Below are the code and all the weights of a small trained network. Each question names an input and a target symbol and asks about switching units off, where a switched-off unit gives its printed mean instead of its output.

import numpy as np


def w(rows, s, z=0):
    codes = np.array(rows[::2]) - 128.0
    scale = np.full(codes.shape[1], s)
    scale[-1] = z or s
    return codes * scale


def norm(h):
    return h / np.sqrt((h * h).mean(-1, keepdims=True) + 1e-5)


def f(y):
    return np.maximum(y, 0)


def softmax(a):
    e = np.exp(a - a.max(-1, keepdims=True))
    return e / e.sum(-1, keepdims=True)


def log_softmax(a):
    a = a - a.max(-1, keepdims=True)
    return a - np.log(np.exp(a).sum(-1, keepdims=True))


def net(x, mask):
    ids = ['γηλμψω'.index(c) for c in x.split()]
    T = len(ids)
    res = E[ids] + P[:T]
    r = norm(res)
    for j in range(2):
        rows = slice(4 * j, 4 * j + 4)
        q, k, v = (r @ M[0][rows].T for M in (Q, K, V))
        z = softmax(np.where(np.tri(T) > 0, q @ k.T / 4**0.5, -1e9)) @ v
        o = O[0][rows]
        res = res + np.where(mask[j], z, o[:, -1]) @ o[:, :-1]
    y = f(norm(res) @ A[0][:, :-1].T + A[0][:, -1])
    res = res + np.where(mask[2:26], y, B[0][:, -1]) @ B[0][:, :-1]
    return log_softmax(norm(res)[-1] @ U[:, :-1].T + U[:, -1])


Q, K, V, O, A, B = {}, {}, {}, {}, {}, {}
E = w([
[39,76,71,148,81,216,182,159,157],'γ',
[204,187,89,82,143,184,93,133,158],'η',
[195,122,216,53,93,170,51,102,89],'λ',
[55,83,163,151,5,110,247,132,13],'μ',
[167,132,207,32,138,143,60,179,149],'ψ',
[188,202,161,53,156,92,155,228,123],'ω',
],0.011)
P = w([
[93,121,111,203,210,74,139,50,145],'0',
[53,177,142,139,116,181,126,166,21],'1',
[94,127,102,74,139,187,142,148,105],'2',
[119,124,195,214,192,197,191,144,73],'3',
[116,149,164,111,136,175,161,108,205],'4',
[130,38,107,187,147,108,148,142,9],'5',
[103,124,77,63,108,164,99,161,136],'6',
[127,56,137,83,205,189,194,82,207],'7',
[146,89,189,167,100,127,136,131,208],'8',
[116,93,76,73,28,138,87,187,121],'9',
[177,22,82,88,149,142,145,98,153],'10',
[141,110,210,133,156,143,175,144,185],'11',
[106,106,122,56,92,162,146,114,200],'12',
],0.011)
Q[0] = w([
[227,178,201,131,222,118,109,96,191],'H0',
[99,209,194,162,42,105,151,87,201],'H0',
[135,178,107,209,131,74,44,134,63],'H0',
[168,178,74,16,1,124,51,171,171],'H0',
[54,115,149,123,74,194,167,142,159],'H1',
[137,97,154,173,143,154,214,137,134],'H1',
[64,57,72,114,92,174,151,180,91],'H1',
[151,189,105,72,75,116,92,147,157],'H1',
],0.01)
K[0] = w([
[145,100,106,99,29,159,66,246,114],'H0',
[97,126,32,26,107,93,88,125,103],'H0',
[74,196,156,76,138,227,131,161,114],'H0',
[162,78,118,59,109,124,184,109,196],'H0',
[117,142,19,136,151,80,163,93,122],'H1',
[63,168,112,190,109,111,119,146,85],'H1',
[101,153,110,183,174,112,202,66,159],'H1',
[132,69,144,76,78,109,159,87,175],'H1',
],0.012)
V[0] = w([
[123,181,30,121,214,66,200,182,199],'H0',
[71,85,111,128,152,189,1,119,143],'H0',
[168,110,153,67,158,49,94,136,120],'H0',
[57,100,160,177,128,111,156,236,178],'H0',
[132,161,124,59,216,102,124,145,164],'H1',
[125,74,193,150,137,178,130,245,157],'H1',
[96,118,110,112,178,117,99,77,189],'H1',
[125,151,155,131,104,74,153,105,129],'H1',
],0.009)
O[0] = w([
[137,60,199,160,194,241,144,162,127,173],'H0',
[45,116,128,41,166,2,202,135,50,210],'H0',
[35,131,72,246,129,193,51,139,123,101],'H0',
[51,173,184,105,62,185,203,65,145,4],'H0',
[50,235,152,208,160,139,77,149,84,228],'H1',
[78,136,159,87,162,176,88,141,90,124],'H1',
[181,168,133,86,144,55,252,76,89,203],'H1',
[152,92,106,203,71,64,129,77,119,43],'H1',
],0.0077,0.0031)
A[0] = w([
[91,180,148,88,146,118,103,253,80,136],'N0',
[96,108,139,132,205,78,181,134,41,124],'N1',
[85,84,145,107,161,210,163,175,70,124],'N2',
[235,158,132,109,248,74,40,143,109,98],'N3',
[216,228,181,84,53,94,34,80,138,127],'N4',
[119,115,157,183,93,125,164,98,66,72],'N5',
[132,170,160,95,120,80,211,69,131,107],'N6',
[189,174,163,150,29,126,139,126,176,164],'N7',
[174,239,127,106,128,191,79,106,193,124],'N8',
[224,179,111,135,171,32,113,118,126,174],'N9',
[85,96,79,46,103,40,169,133,146,196],'N10',
[164,97,76,94,1,88,160,125,70,154],'N11',
[202,93,195,79,156,132,54,146,119,159],'N12',
[98,151,170,165,126,163,71,45,114,115],'N13',
[204,180,171,102,231,95,60,91,103,207],'N14',
[176,90,113,67,175,126,169,129,101,157],'N15',
[147,111,119,99,72,225,180,155,189,253],'N16',
[216,103,218,150,155,157,180,138,175,49],'N17',
[107,124,168,51,119,95,62,151,166,238],'N18',
[73,46,115,77,157,159,74,147,162,86],'N19',
[153,65,153,167,193,109,169,91,60,112],'N20',
[39,51,142,184,134,217,142,129,117,130],'N21',
[209,129,158,119,127,204,47,94,60,221],'N22',
[134,225,179,110,224,152,115,68,47,83],'N23',
],0.0078,0.0027)
B[0] = w([
[154,74,103,149,101,129,117,78,132,255],'N0',
[112,133,69,149,121,144,117,163,167,223],'N1',
[139,206,127,138,87,112,142,82,168,234],'N2',
[194,55,162,91,50,154,129,53,172,237],'N3',
[99,246,88,125,90,47,179,201,169,206],'N4',
[169,169,108,121,127,131,96,123,191,150],'N5',
[121,146,176,81,193,215,95,95,107,181],'N6',
[133,69,70,172,196,74,175,135,147,168],'N7',
[81,114,157,178,94,93,140,163,149,197],'N8',
[138,228,159,117,51,130,108,142,127,194],'N9',
[138,134,180,118,175,204,80,93,68,221],'N10',
[128,110,148,130,205,157,109,140,167,198],'N11',
[127,109,103,162,110,134,192,146,151,221],'N12',
[54,109,135,102,202,190,117,122,130,154],'N13',
[206,23,118,81,135,92,139,76,131,243],'N14',
[69,152,148,149,147,148,145,197,178,224],'N15',
[123,153,137,125,157,97,121,124,62,236],'N16',
[78,131,91,128,121,92,72,134,87,198],'N17',
[116,136,109,200,152,129,152,164,133,240],'N18',
[149,108,97,123,83,89,148,119,104,180],'N19',
[96,167,80,111,108,102,141,191,159,190],'N20',
[214,203,185,62,8,26,91,68,154,195],'N21',
[126,116,129,181,139,163,134,187,126,217],'N22',
[114,2,81,114,160,141,132,80,147,214],'N23',
],0.0078,0.0073)
U = w([
[234,31,100,175,102,152,169,76,128,84],'γ',
[160,213,111,64,1,77,66,52,68,118],'η',
[137,182,191,229,120,219,37,115,116,206],'λ',
[98,159,182,44,170,173,178,128,57,203],'μ',
[5,72,31,164,174,131,58,124,40,123],'ψ',
[74,193,66,208,107,98,212,216,146,8],'ω',
],0.0058,0.0016)

Each question gives the input, a string of symbols that net reads in full, and the target symbol t.
The units are the heads (4 rows each of Q, K, V and O) and the neurons (one row each of A and B). Each row of codes is followed by its name. A weight is (code - 128) times the scale printed after its matrix; where a second scale follows, it is the last column's (O, A, B and U).
mask holds one flag per unit, heads first, then neurons. A switched-off unit (its flag False) gives its mean, the last column of its rows in O or B, instead of its output. The means were averaged over made-up inputs and are rounded, as every weight is.
A unit's drop is (log p(t) with every unit on - log p(t) with that unit switched off) / (log p(t) with every unit on - log p(t) with every unit switched off).
The circuit of an input: a set's keep is (log p(t) with only the set's units on - log p(t) with every unit switched off) / (log p(t) with every unit on - log p(t) with every unit switched off). Starting from the 12 units with the biggest drops (on a tie, the unit counted first), units are removed one at a time, each time the one whose removal leaves the highest keep (on an exact tie, the one counted first), for as long as the keep stays at least 0.8.
circuit, biggest first: the units of the circuit, biggest drop first
k most important neurons: the k neurons with the biggest drops, biggest first
heads that matter: for each layer, one digit per head in row order, 1 if its drop is at least 0.15 and else 0, layers parted by /
drop when u is switched off: that unit's drop, to one decimal
input μ η λ γ γ γ λ, target μ: heads that matter : 10
input λ γ λ γ ω γ ψ γ, target ψ: circuit, biggest first : H0, N10
input μ λ ω γ λ η γ γ γ ψ, target μ: heads that matter : 10
input η μ ω μ ω η μ η ω γ η, target λ: circuit, biggest first : H0
input γ μ η η η γ λ γ, target μ: heads that matter : 00
input η γ γ ψ ω ψ, target ψ: heads that matter : 11
input γ ω λ μ μ η γ ω ω, target μ: circuit, biggest first : H0, N6
input λ λ γ μ η λ η ω ψ μ ω η λ, target λ: heads that matter : 10
input ψ λ γ, target η: heads that matter : 00
input η η η, target γ: heads that matter : 00
input λ γ ψ ψ ω, target ψ: heads that matter : 11
input ψ λ ψ λ γ ψ, target η: heads that matter : 10
input ψ ψ η γ ω ψ μ λ λ μ, target η: 2 most important neurons : N21, N2
input γ ω μ μ μ λ γ ω η γ, target μ: heads that matter : 01
input η η μ μ η ψ ω, target γ: heads that matter : 00
input μ η η λ, target γ: heads that matter : 00
input ω λ λ λ η η η η ψ ω ψ, target ψ: heads that matter : 10
input λ ω ψ, target η: circuit, biggest first : H0, N9, N3
input η μ η γ η ω γ λ ψ λ λ ψ ω, target η: circuit, biggest first : H0, N9, N10
input μ η ω η η, target λ: most important neuron : N21
input η γ λ γ ψ λ μ μ γ η μ η μ, target ω: heads that matter : 11
input η η γ ψ η λ, target ψ: heads that matter : 11
input γ μ η λ λ λ, target η: most important neuron : N4
input λ ω γ, target ψ: drop when H0 is switched off : 4.0
input η γ ω η λ η η η γ λ γ η η, target μ: drop when H0 is switched off : 1.1
input ω ψ γ λ, target ψ: drop when H0 is switched off : 0.7
input μ γ η μ η η γ, target γ: drop when N7 is switched off : 0.1
input η μ η ψ μ ψ μ λ η, target ω: most important neuron : N4
